Below are the code and all the weights of a small trained network. Each question names an input and a target symbol and asks about switching units off, where a switched-off unit gives its printed mean instead of its output.

import numpy as np


def w(rows, s, z=0):
    codes = np.array(rows[::2]) - 128.0
    scale = np.full(codes.shape[1], s)
    scale[-1] = z or s
    return codes * scale


def f(y):
    return np.maximum(y, 0)


def softmax(a):
    e = np.exp(a - a.max(-1, keepdims=True))
    return e / e.sum(-1, keepdims=True)


def log_softmax(a):
    a = a - a.max(-1, keepdims=True)
    return a - np.log(np.exp(a).sum(-1, keepdims=True))


def net(x, mask):
    ids = ['ΔΘαγεζξστφ'.index(c) for c in x.split()]
    T = len(ids)
    res = E[ids] + P[:T]
    q, k, v = (res @ M[0].T for M in (Q, K, V))
    z = softmax(np.where(np.tri(T) > 0, q @ k.T / 2**0.5, -1e9)) @ v
    res = res + np.where(mask[0], z, O[0][:, -1]) @ O[0][:, :-1]
    y = f(res @ A[0][:, :-1].T + A[0][:, -1])
    res = res + np.where(mask[1:17], y, B[0][:, -1]) @ B[0][:, :-1]
    return log_softmax(res[-1] @ U[:, :-1].T + U[:, -1])


Q, K, V, O, A, B = {}, {}, {}, {}, {}, {}
E = w([
[65,123,118,103,100],'Δ',
[250,114,71,116,67],'Θ',
[74,117,124,201,49],'α',
[65,69,149,105,126],'γ',
[123,148,181,111,82],'ε',
[127,75,228,104,125],'ζ',
[171,28,126,105,140],'ξ',
[124,39,129,109,134],'σ',
[90,115,55,93,106],'τ',
[49,123,103,103,102],'φ',
],0.018)
P = w([
[115,224,101,142,180],'0',
[96,190,126,138,158],'1',
[99,181,138,122,130],'2',
[88,165,133,113,118],'3',
[97,153,144,113,102],'4',
[91,137,149,108,93],'5',
[99,124,151,107,78],'6',
[95,119,159,100,66],'7',
[95,99,161,95,62],'8',
[105,94,165,99,47],'9',
[111,69,167,96,45],'10',
[123,63,180,98,26],'11',
[128,77,137,93,10],'12',
],0.011)
Q[0] = w([
[144,158,130,217,253],'h1',
[109,115,118,86,144],'h1',
],0.017)
K[0] = w([
[146,204,118,181,254],'h1',
[157,138,124,210,39],'h1',
],0.0084)
V[0] = w([
[117,186,148,250,29],'h1',
[197,165,8,82,94],'h1',
],0.011)
O[0] = w([
[117,122,177,249,147,184],'h1',
[114,105,193,118,51,2],'h1',
],0.015,0.0029)
A[0] = w([
[109,252,117,104,135,76],'n1',
[150,137,116,118,113,87],'n2',
[127,115,66,128,121,238],'n3',
[87,122,92,119,130,100],'n4',
[166,152,104,151,98,221],'n5',
[139,175,143,43,132,163],'n6',
[75,111,140,118,102,169],'n7',
[174,185,123,144,155,214],'n8',
[142,93,128,134,109,116],'n9',
[163,101,173,93,152,108],'n10',
[79,103,207,91,117,1],'n11',
[136,88,166,131,91,64],'n12',
[120,105,167,133,154,99],'n13',
[162,101,141,116,169,165],'n14',
[86,103,155,118,127,131],'n15',
[148,173,118,72,140,45],'n16',
],0.016,0.0055)
B[0] = w([
[70,221,76,48,66,161],'n1',
[110,72,145,97,108,143],'n2',
[107,24,150,101,191,241],'n3',
[91,72,118,86,129,195],'n4',
[129,62,145,69,172,177],'n5',
[254,125,94,204,118,227],'n6',
[171,118,158,93,95,254],'n7',
[95,169,215,155,186,152],'n8',
[88,187,141,139,138,173],'n9',
[97,136,140,168,51,172],'n10',
[190,169,130,97,195,193],'n11',
[119,204,142,126,207,196],'n12',
[145,147,126,131,80,163],'n13',
[71,119,147,192,104,175],'n14',
[172,142,159,94,98,208],'n15',
[160,128,80,191,111,160],'n16',
],0.0085,0.0084)
U = w([
[51,142,131,95,75,88],'Δ',
[123,217,181,103,124,2],'Θ',
[159,164,128,204,179,88],'α',
[124,128,80,124,172,175],'γ',
[26,99,191,143,126,187],'ε',
[114,143,97,94,254,131],'ζ',
[153,133,84,99,56,28],'ξ',
[151,118,88,147,85,86],'σ',
[153,119,189,91,109,187],'τ',
[70,144,138,106,84,140],'φ',
],0.0092,0.0062)

Each question gives the input, a string of symbols that net reads in full, and the target symbol t.
The units are the heads (2 rows each of Q, K, V and O) and the neurons (one row each of A and B). Each row of codes is followed by its name. A weight is (code - 128) times the scale printed after its matrix; where a second scale follows, it is the last column's (O, A, B and U).
mask holds one flag per unit, heads first, then neurons. A switched-off unit (its flag False) gives its mean, the last column of its rows in O or B, instead of its output. The means were averaged over made-up inputs and are rounded, as every weight is.
A unit's drop is (log p(t) with every unit on - log p(t) with that unit switched off) / (log p(t) with every unit on - log p(t) with every unit switched off).
The circuit of an input: a set's keep is (log p(t) with only the set's units on - log p(t) with every unit switched off) / (log p(t) with every unit on - log p(t) with every unit switched off). Starting from the 12 units with the biggest drops (on a tie, the unit counted first), units are removed one at a time, each time the one whose removal leaves the highest keep (on an exact tie, the one counted first), for as long as the keep stays at least 0.8.
circuit, biggest first: the units of the circuit, biggest drop first
most important unit: the unit with the biggest drop
top k neurons: the k neurons with the biggest drops, biggest first
input α ζ γ ζ ζ α Δ Δ Θ α ε ζ τ, target ε: circuit, biggest first : n6, h1, n3
input τ ε τ ξ φ σ ε γ ζ Δ ζ ζ τ, target ζ: circuit, biggest first : h1, n3
input ξ τ ε ε τ φ ε ξ φ γ Θ τ φ, target τ: top 2 neurons : n7, n11
input ζ τ τ Θ ζ ε γ φ ξ σ ε Θ τ, target Θ: top 4 neurons : n12, n11, n9, n3
input φ Δ Θ τ τ Δ, target τ: circuit, biggest first : h1, n7, n11
input τ ξ τ Θ φ τ ξ Θ φ, target Θ: circuit, biggest first : h1, n12, n11
input Θ α ζ α ζ, target α: top 2 neurons : n3, n4
input φ τ ε, target Θ: most important unit : n3
input ζ γ γ ξ γ Θ γ Θ σ φ ζ α ζ, target ε: circuit, biggest first : h1, n6
input σ σ σ σ τ Δ τ ε τ Θ Θ, target Θ: circuit, biggest first : h1, n12, n9
input τ Θ σ, target Θ: circuit, biggest first : h1, n12, n11, n3
input α ε ζ σ ξ α φ ζ γ α Δ α ξ, target ε: circuit, biggest first : n6, n14, n11
input Θ φ ε α φ τ, target ε: circuit, biggest first : h1, n6
input γ γ γ ε σ α σ α τ ξ, target ε: circuit, biggest first : n6, n14, h1
input τ φ ε Δ τ Δ ζ γ τ ζ Δ α φ, target α: circuit, biggest first : h1
input γ σ σ ζ ζ, target α: circuit, biggest first : h1, n6, n16, n14
input ζ γ ζ Δ, target ζ: top 2 neurons : n3, n10
input Θ ζ σ ζ α ε Δ ζ σ σ α ζ Δ, target ε: top 2 neurons : n6, n11
input φ ζ σ Θ Θ ζ τ γ, target τ: top 3 neurons : n7, n15, n11
input ζ ξ τ ξ ζ φ α τ Θ γ, target Θ: top 2 neurons : n12, n11
input ζ Δ φ, target Δ: top neuron : n1
input Θ σ ε ε γ ζ Θ φ τ γ α ζ ε, target ε: circuit, biggest first : h1, n6, n8
input σ Θ γ ζ ε Θ Δ, target Θ: circuit, biggest first : h1, n11, n12, n3
input σ τ ζ γ σ, target γ: top 2 neurons : n6, n16
input σ φ τ α γ τ φ ζ γ, target ζ: top 2 neurons : n10, n3
input φ φ α φ, target ε: top 2 neurons : n6, n11
input ε τ ζ ζ Θ, target ζ: most important unit : n5
